Table B holds the same points as the rows below and some others, measured another way and shuffled. Each row below is followed by which row of B it is.
B:
1: [40,-53,84,-344,-179,-421,147,-48,-179,-150,-171,256,-295,30,-175,269,-25,-73,111,139,-330,-177,151,157,206,233,200,-84,-28,-106,203,189,-79,-235]
2: [322,57,113,-173,-14,-70,-46,173,50,-48,-85,40,-64,-244,121,31,-77,-106,55,195,-250,-44,-51,55,84,72,172,136,-95,91,224,-34,25,23]
3: [449,8,212,-215,-30,-250,-77,132,38,49,-146,28,-73,-302,63,57,-62,-120,36,121,-288,-80,-80,10,144,-41,319,287,-58,28,356,-30,64,98]
4: [168,-41,133,-298,-132,-429,12,-35,-117,-117,-136,202,-222,-14,-147,240,-60,-28,145,93,-297,-155,127,104,153,175,235,70,-28,-57,241,93,-18,-139]
5: [235,154,146,159,-58,95,-245,12,-24,-56,420,-137,-224,-53,18,35,-23,217,140,53,236,-75,125,-64,-76,28,-162,455,-166,492,-75,-83,-43,181]
6: [120,14,-32,-284,-33,72,251,202,126,-207,-30,112,45,-194,180,36,-70,29,143,327,-291,25,-68,-39,103,263,83,-170,-191,33,106,-60,-52,-147]
7: [-359,57,224,-170,-131,67,235,-187,-174,300,17,37,-99,125,-24,68,320,133,-211,68,274,-322,-176,-301,223,15,-105,18,92,-53,276,173,-69,-259]
8: [50,-141,-47,32,-65,46,218,-2,103,145,28,-9,36,-153,71,4,52,-49,-157,166,225,141,-150,-129,71,-126,215,-38,56,9,-35,169,1,-62]
9: [-407,64,81,42,-27,81,-169,-16,102,4,-184,144,282,83,79,-87,143,113,-61,158,-3,-204,-202,-106,10,113,72,-25,124,-79,99,-126,98,-268]
10: [-126,-67,-7,89,40,-1,-90,-33,133,66,28,77,81,64,21,97,78,124,-14,139,194,-77,-74,-94,16,19,153,3,163,1,50,6,94,-184]
11: [62,18,133,56,-101,-38,-18,-62,-14,3,313,-57,-145,-28,-35,92,65,281,94,64,208,-138,50,-154,65,10,-41,318,-93,274,-7,-30,-49,39]
12: [-532,12,50,69,-28,45,-120,-132,62,49,-97,166,204,242,-13,29,199,209,-62,117,186,-237,-132,-160,21,124,26,-91,207,-96,65,-39,83,-357]
13: [-111,78,7,207,60,198,-225,70,113,37,73,1,34,8,112,-21,69,33,-63,175,194,-83,-80,9,-56,23,-8,69,96,173,-23,-29,73,-99]
14: [188,180,283,66,-43,-85,-387,-71,-154,140,173,-67,-292,34,-68,91,52,50,2,-43,191,-234,73,-24,-11,-38,-66,498,21,315,195,24,24,107]
15: [2,190,270,-184,-61,-17,-103,-105,-293,235,7,21,-372,114,-55,135,156,-116,-151,22,151,-279,2,-49,90,61,-136,176,63,113,353,224,-43,-122]
16: [-32,-164,-93,-17,74,48,297,1,130,143,169,33,-108,-27,52,244,131,103,-49,239,263,-63,-62,-111,189,6,144,-174,135,-10,76,174,-10,-225]
17: [402,120,101,69,123,170,-249,255,175,44,93,-113,-14,-298,244,-48,-54,-63,15,203,-26,-18,-108,18,-20,-44,83,291,-57,277,173,-126,93,149]
18: [-255,54,-43,-236,-114,269,332,122,92,-127,-137,131,227,-94,214,-141,56,22,-44,324,-150,36,-220,-154,65,247,-24,-323,-143,-60,19,-24,-67,-271]
19: [210,-57,-83,-400,-48,31,60,1,194,-276,-44,190,363,29,112,-6,-270,152,267,161,-106,455,-55,-351,-267,356,165,-186,-204,-25,-15,-119,55,-138]
20: [-429,-113,-159,-89,-42,20,251,-108,31,-86,24,223,-23,261,-57,226,107,149,18,236,162,-65,33,-67,64,277,19,-434,124,-117,-69,175,-36,-473]
21: [145,69,64,-12,-109,37,61,-21,-63,-121,406,-54,-289,-14,-24,137,-19,233,170,119,174,-61,165,-66,27,134,-153,210,-200,378,-99,28,-128,37]
22: [286,221,264,324,18,-15,-640,-52,-85,61,447,-178,-344,50,-73,104,4,205,123,-74,363,-241,196,19,-127,-73,-166,725,-15,579,27,-99,53,254]
23: [154,-58,-31,-385,-166,-179,416,105,-74,-206,-103,178,-218,-165,6,158,-80,-135,88,283,-357,14,60,122,204,251,151,-242,-186,-46,95,184,-147,-186]
24: [-179,6,-30,81,-31,8,-100,-63,-45,3,17,107,-130,150,-52,116,48,-32,-69,138,183,-61,50,75,-24,94,18,-89,130,67,-38,165,4,-222]
25: [94,-99,70,-137,-109,-45,-8,-123,133,100,-85,60,338,-41,45,-104,-64,86,-31,17,172,290,-210,-387,-131,-39,273,105,2,-63,46,-20,92,-10]
26: [-30,-141,-103,-55,-33,145,338,9,153,74,96,20,101,-90,118,28,48,70,-78,227,233,164,-150,-218,60,6,136,-182,5,-8,-55,128,-23,-149]
27: [-60,170,111,106,-29,84,-440,78,94,-124,-100,73,199,-11,96,-153,-51,40,54,115,-84,-61,-79,6,-160,120,31,207,-16,164,15,-212,111,-27]
28: [-140,-97,99,-308,-183,-310,291,-112,-110,-22,-121,213,-130,42,-124,199,95,69,32,133,-144,-202,5,-57,255,151,174,-99,8,-162,194,149,-74,-268]
29: [188,-31,-48,-434,-176,-152,-33,-109,24,-374,-97,261,235,156,-48,17,-338,90,303,64,-165,484,96,-245,-329,415,143,-152,-240,-12,-94,-37,0,-134]
30: [150,-154,75,-75,-57,-76,-14,-101,190,150,-29,28,333,-93,52,-62,-32,135,-24,30,202,242,-213,-393,-76,-105,324,167,50,-50,74,-42,128,16]
31: [-173,137,220,-32,-32,113,-33,-139,-142,237,202,-41,-214,148,-18,127,244,171,-100,47,356,-315,-52,-224,109,30,-185,187,73,160,226,101,-39,-142]
32: [-1,330,22,12,-5,510,-162,215,-71,-37,-22,-37,-94,-85,264,-210,-23,-313,-184,255,30,73,-101,110,-169,164,-274,-74,-120,304,-13,86,-48,-65]
33: [91,38,-18,-371,-45,115,386,180,13,-105,-63,106,-96,-164,172,76,-3,-95,25,336,-241,-7,-78,-22,158,261,20,-277,-164,-13,177,101,-99,-212]
34: [-147,-113,36,244,50,82,-75,-40,222,264,46,-37,224,-61,93,-31,182,147,-160,115,359,-74,-247,-223,65,-207,230,137,228,-3,51,-36,140,-80]
35: [93,-27,-19,90,45,235,55,44,130,181,155,-89,22,-121,163,-14,59,-10,-143,172,329,111,-157,-170,-21,-96,70,34,53,144,12,95,35,-18]
36: [535,57,172,-148,-64,-150,-521,-73,75,-45,-68,35,264,-37,17,-120,-308,-1,153,-108,31,427,-36,-274,-395,25,253,429,-103,164,89,-151,180,232]
37: [-143,133,-30,29,-89,180,-125,130,109,-306,-1,99,154,-31,128,-127,-68,97,132,238,-153,20,-19,37,-110,264,-63,-40,-160,193,-156,-171,-13,-118]
38: [-27,59,281,-324,-107,-216,36,-124,-206,218,-181,120,-179,52,-74,144,154,-68,-119,33,-37,-277,-92,-134,194,41,97,106,88,-113,448,169,-4,-176]
39: [-29,-31,-55,-123,-113,118,221,169,235,-244,-49,90,304,-235,194,-140,-55,140,124,303,-233,106,-163,-124,45,182,131,-110,-209,26,-84,-184,-21,-93]
40: [-85,132,213,-67,-137,56,38,-125,-205,173,159,-36,-263,60,-40,63,173,56,-130,42,251,-222,-19,-146,107,7,-161,201,-24,188,144,161,-94,-59]
41: [-109,202,-3,-198,-76,421,64,-56,-215,122,-53,42,-121,166,108,-89,13,-317,-284,137,300,243,-95,-119,-220,180,-244,-285,-16,107,16,354,-79,-225]
42: [124,13,187,-192,-129,-280,16,-52,-189,101,-114,95,-302,-44,-108,169,52,-148,-72,69,-96,-193,37,82,178,10,158,131,44,-6,266,207,-32,-86]
43: [51,64,1,-224,-58,91,151,178,83,-173,-93,104,55,-171,166,-31,-45,-37,68,291,-262,2,-86,3,63,222,67,-133,-158,36,83,-45,-34,-137]
44: [-204,185,37,315,-23,162,-534,4,-2,-70,7,41,25,143,20,-105,2,-25,-49,83,175,-65,28,127,-230,72,-88,159,95,255,-143,-45,86,-73]
45: [-50,52,80,201,86,74,-311,-17,57,193,48,-7,-47,60,40,66,113,1,-124,87,281,-150,-72,-24,-21,-68,77,167,225,116,124,46,126,-93]
46: [-90,-74,-2,88,-17,76,74,-18,86,183,9,5,45,-59,68,15,124,-16,-174,155,252,-7,-163,-114,73,-100,154,-20,138,3,34,126,41,-132]
47: [-196,-162,-38,18,-15,167,304,-30,217,209,22,10,270,-99,154,-47,178,137,-167,204,290,58,-304,-337,114,-99,201,-122,112,-105,21,55,41,-180]
48: [52,-89,67,236,127,-42,-262,-19,198,220,99,-26,69,-31,40,108,98,138,-41,84,304,-126,-110,-118,30,-160,244,251,243,68,127,-48,170,-37]
49: [-81,-74,69,-325,-84,125,138,-121,190,99,-164,115,584,15,157,-179,-18,182,-32,87,140,327,-362,-614,-148,95,205,-93,-32,-190,131,-105,103,-158]
50: [38,85,140,-53,-35,282,-143,-118,43,262,38,-63,241,35,133,-180,28,22,-184,2,421,244,-257,-441,-228,-59,-6,162,27,109,92,32,86,8]
51: [35,-45,21,175,69,33,-179,19,166,121,95,-11,66,-50,71,60,56,91,-38,126,235,-41,-88,-76,-5,-79,167,153,144,106,45,-29,117,-43]
52: [-333,119,-18,126,-126,231,-30,1,-56,-49,-2,65,-27,78,51,-99,92,-49,-140,185,153,-51,-45,43,-48,112,-130,-105,10,145,-157,104,-51,-194]
53: [85,-67,57,86,49,16,-147,-57,143,215,54,-15,108,-22,56,48,51,67,-88,64,305,52,-146,-204,-36,-123,205,158,159,41,107,26,129,-27]
54: [-113,-49,-54,163,-56,-55,-90,-56,0,-2,48,81,-123,82,-69,112,32,-20,-54,121,189,-20,65,103,-10,20,113,-23,134,87,-111,160,13,-161]
55: [-22,127,300,-80,-57,-108,-221,-101,-120,182,-22,27,-116,47,-38,73,147,78,-46,1,75,-318,-68,-132,96,1,13,337,75,78,337,-6,47,-61]
56: [448,-79,100,-247,-2,-306,-429,-95,216,-191,-49,159,365,50,-32,62,-320,243,366,-45,-88,349,22,-334,-318,186,366,288,-74,22,123,-267,217,67]
57: [-196,-15,-61,119,16,294,146,14,93,148,130,-28,-6,-10,133,6,153,20,-176,224,343,-20,-149,-118,47,-17,-29,-129,92,90,-46,138,-14,-183]
58: [47,-78,154,-243,-60,-276,146,-13,10,66,-119,130,-61,-89,-24,178,92,70,38,143,-167,-235,-76,-83,264,55,251,56,42,-131,320,35,15,-158]
59: [-153,175,24,152,83,197,-357,57,19,-27,36,62,-76,137,72,45,52,-11,-20,165,137,-161,14,102,-98,151,-110,19,110,194,43,-14,70,-182]
60: [-74,67,57,-206,-19,191,168,142,109,11,-145,78,168,-149,221,-78,78,-19,-64,274,-132,-58,-240,-142,110,134,54,-139,-59,-48,199,-41,9,-189]
61: [-83,136,50,203,-13,155,-358,89,108,-77,-6,19,139,-29,109,-137,-9,26,-11,141,48,-30,-71,34,-133,57,6,162,18,201,-67,-136,84,-35]
62: [-53,-80,-5,273,-19,-264,-324,-72,28,-49,67,104,-165,111,-160,209,9,68,57,68,133,-162,167,202,9,-9,204,166,205,118,-77,65,79,-106]
63: [3,25,52,-87,103,254,17,-12,80,285,9,-19,79,15,171,16,109,-40,-190,147,324,61,-228,-277,-33,-12,41,-66,144,-2,225,117,87,-159]
64: [155,31,-88,-310,-60,174,408,225,61,-232,54,75,-88,-218,200,47,-82,-49,98,369,-246,103,-23,12,100,290,-16,-281,-267,102,13,58,-138,-152]
65: [44,95,96,40,-76,75,-33,-54,-58,-66,397,-58,-239,58,-30,128,44,275,138,89,243,-131,129,-111,3,126,-194,244,-129,364,-59,-2,-89,1]
66: [273,-40,40,164,106,89,-192,24,152,246,138,-114,2,-129,107,32,11,-23,-112,85,350,89,-122,-128,-60,-193,186,239,136,173,95,59,131,84]
67: [285,-43,118,87,97,91,-240,31,248,274,28,-97,276,-188,176,-98,5,47,-97,59,281,154,-269,-310,-86,-223,282,323,114,82,171,-105,201,134]
68: [190,-12,44,-25,89,322,97,74,183,322,74,-124,170,-206,263,-99,76,-53,-211,164,343,179,-321,-337,-14,-159,122,60,55,71,170,67,85,16]
69: [-27,-23,-2,-93,-196,119,433,-39,-54,-82,360,-44,-209,-69,11,72,65,228,58,197,196,7,49,-174,129,126,-144,-7,-231,247,-162,117,-214,-60]
70: [-26,212,126,18,-37,125,-364,95,-12,-49,-163,66,66,-30,111,-142,-27,-129,-51,130,-97,-58,-90,62,-121,111,-11,133,-12,146,98,-78,78,-50]
71: [99,64,-67,-87,-125,167,250,39,-23,-319,496,-16,-277,-9,26,139,-82,295,278,233,110,51,216,-65,-18,317,-275,-7,-350,422,-248,14,-216,-38]
72: [235,-16,-68,-390,-109,-156,-176,-87,87,-445,-29,267,262,191,-41,61,-380,186,414,65,-165,469,149,-235,-390,473,133,-100,-235,48,-100,-138,49,-126]

[-68,-99,-142,75,-159,-421,-128,-19,-152,-15,-300,-52,240,225,-56,-20,175,33,32,128,35,145,150,89,8,335,271,221,3,176,-65] -> 42
[-109,39,99,-194,159,166,-137,-23,-43,-80,320,49,-283,-250,11,75,-318,107,106,-138,52,-56,160,225,4,-142,-18,-237,104,-254,-113] -> 27
[0,-67,8,141,-150,-398,23,326,18,22,-322,-42,177,222,-69,-113,73,-327,83,46,182,264,65,112,-157,253,127,-134,121,-254,177] -> 21
[0,-352,-83,113,-228,-361,-94,30,-131,58,-261,50,367,132,-92,36,38,91,-101,59,8,79,269,198,-54,342,198,146,42,165,-102] -> 38
[-180,52,-144,-77,-226,-466,-136,-68,-147,-39,-309,-196,143,123,88,-19,266,-14,39,266,-7,19,41,126,49,216,180,121,9,132,-84] -> 23
[23,-71,-317,142,-43,257,-8,-81,182,-348,64,86,3,160,106,-214,239,64,81,46,48,75,47,-99,22,-99,41,1,-126,217,7] -> 16
[-8,205,-222,5,190,-19,-275,-119,-156,-81,96,173,-49,310,-142,-154,90,-84,281,49,238,272,97,-90,232,128,326,303,-48,6,42] -> 62
[-60,127,-234,23,191,45,-144,-62,-138,-170,46,93,-92,341,-180,-107,38,-32,227,39,120,223,23,-81,129,59,249,262,-27,48,53] -> 54
[-4,31,-207,24,141,46,-48,-10,-143,-161,-18,110,-51,323,-198,-45,35,-59,93,42,75,115,102,-28,39,16,169,243,-9,56,47] -> 45
[-49,43,106,77,-133,-358,50,350,70,-9,-272,-148,54,100,7,-72,119,-305,88,-39,108,191,-48,59,-203,180,12,-279,125,-380,142] -> 71
[-97,248,-23,-131,380,-6,-112,54,-306,-55,101,71,-298,272,-343,80,-228,-106,226,-73,112,167,79,26,49,19,210,232,91,-228,59] -> 44
[9,-595,-126,-151,-208,117,-65,53,-269,122,102,204,370,143,-246,49,-170,-126,-296,156,-73,-265,-12,214,107,-74,-166,38,159,-142,-30] -> 49
[26,-103,-253,-2,-60,87,19,14,-93,-161,-73,91,108,300,-94,-87,212,-162,-70,170,21,-54,7,-26,41,-83,-9,144,-22,60,62] -> 26
[33,-91,-246,45,60,224,-12,-50,-12,-234,76,148,-32,187,-72,-87,61,7,24,53,53,15,133,-2,26,-107,54,106,-56,123,12] -> 46
[-144,206,13,-67,284,199,-48,-18,17,-256,234,-64,-400,-55,-33,59,-110,217,204,-266,-51,73,22,-35,-68,-77,44,-70,6,-102,-94] -> 59
[-17,-148,10,158,-90,-363,-8,234,-55,14,-268,-28,164,202,-137,-12,-20,-98,61,-48,88,249,129,115,-153,317,179,-17,98,-117,61] -> 14
[-150,-130,-32,1,-196,-175,-256,-145,106,-69,72,-91,114,-227,241,-70,71,322,125,-74,-8,81,68,114,63,222,129,-162,-10,80,-233] -> 4
[-124,85,-52,-182,-104,-267,-73,-12,-195,-22,-155,-88,-10,19,16,57,80,-115,-35,232,25,-124,148,227,10,0,65,21,65,-46,-55] -> 43
[107,-32,-25,-153,136,89,-178,-65,-278,69,177,333,-25,23,-203,75,-182,-121,-56,59,201,-100,445,252,135,-70,115,152,49,-122,-35] -> 9
[-152,121,115,-214,141,-51,-73,0,-188,-60,85,-91,-241,-97,-78,199,-110,115,20,-121,-97,-112,99,131,-53,-25,5,-22,78,-172,-146] -> 70
[-124,52,-46,-176,-197,-268,-75,-13,-123,-32,-169,-113,45,-34,109,20,175,-126,-54,249,12,-154,105,210,10,-10,6,-55,50,-50,-61] -> 6
[-114,-96,-53,-97,-325,-267,-101,-89,-5,-61,-163,-142,169,-155,239,18,271,97,-106,162,-72,-167,114,178,-6,85,-8,-106,-10,109,-179] -> 3
[143,-283,-213,41,-34,518,22,-66,157,-258,280,292,11,-43,61,-117,10,44,-116,-2,59,-156,228,76,14,-301,-148,-140,-68,80,-26] -> 47
[130,-285,-5,241,-76,-174,66,259,18,-23,-219,139,214,185,-178,-10,-34,-102,-64,-121,107,187,291,124,-220,239,120,-31,65,-68,84] -> 31
[-291,-24,-88,-42,180,-244,168,189,-379,-158,-314,-344,-109,557,-467,245,12,109,9,-127,-391,71,-382,-189,-208,205,56,394,108,14,-6] -> 41
[17,-50,-127,-11,94,362,-115,-106,87,-227,307,157,-111,-44,39,-85,22,147,75,-131,39,-9,89,-34,79,-136,-13,-66,-57,-2,-86] -> 10
[-148,-73,-115,20,-160,-331,-278,-148,-30,-39,-74,-70,154,-15,118,-84,68,214,169,58,56,184,111,132,100,312,281,38,-6,147,-166] -> 1
[170,-174,-164,41,73,610,-27,-93,197,-281,394,340,-100,-107,76,-121,-10,98,-43,-124,95,-116,270,28,35,-311,-118,-158,-100,32,-52] -> 34
[-49,-82,32,-138,-83,159,9,-52,60,-173,126,-16,-131,-300,175,100,13,168,-134,-54,-96,-278,224,205,-96,-190,-164,-246,2,-14,-193] -> 60
[124,-177,86,132,-155,-92,-11,233,151,-3,-57,120,155,-66,49,-77,68,-160,-38,-135,158,92,222,114,-141,122,-19,-293,55,-251,46] -> 11
[-44,-249,-170,6,-101,329,194,43,130,-346,34,-67,-42,41,59,3,160,113,-177,-32,-236,-237,-93,-41,-165,-252,-270,-148,-34,94,-51] -> 68
[-3,11,-252,22,156,74,-187,-82,-175,-103,86,188,9,358,-216,-111,6,-49,172,57,151,189,72,-53,179,69,248,303,-20,57,42] -> 20
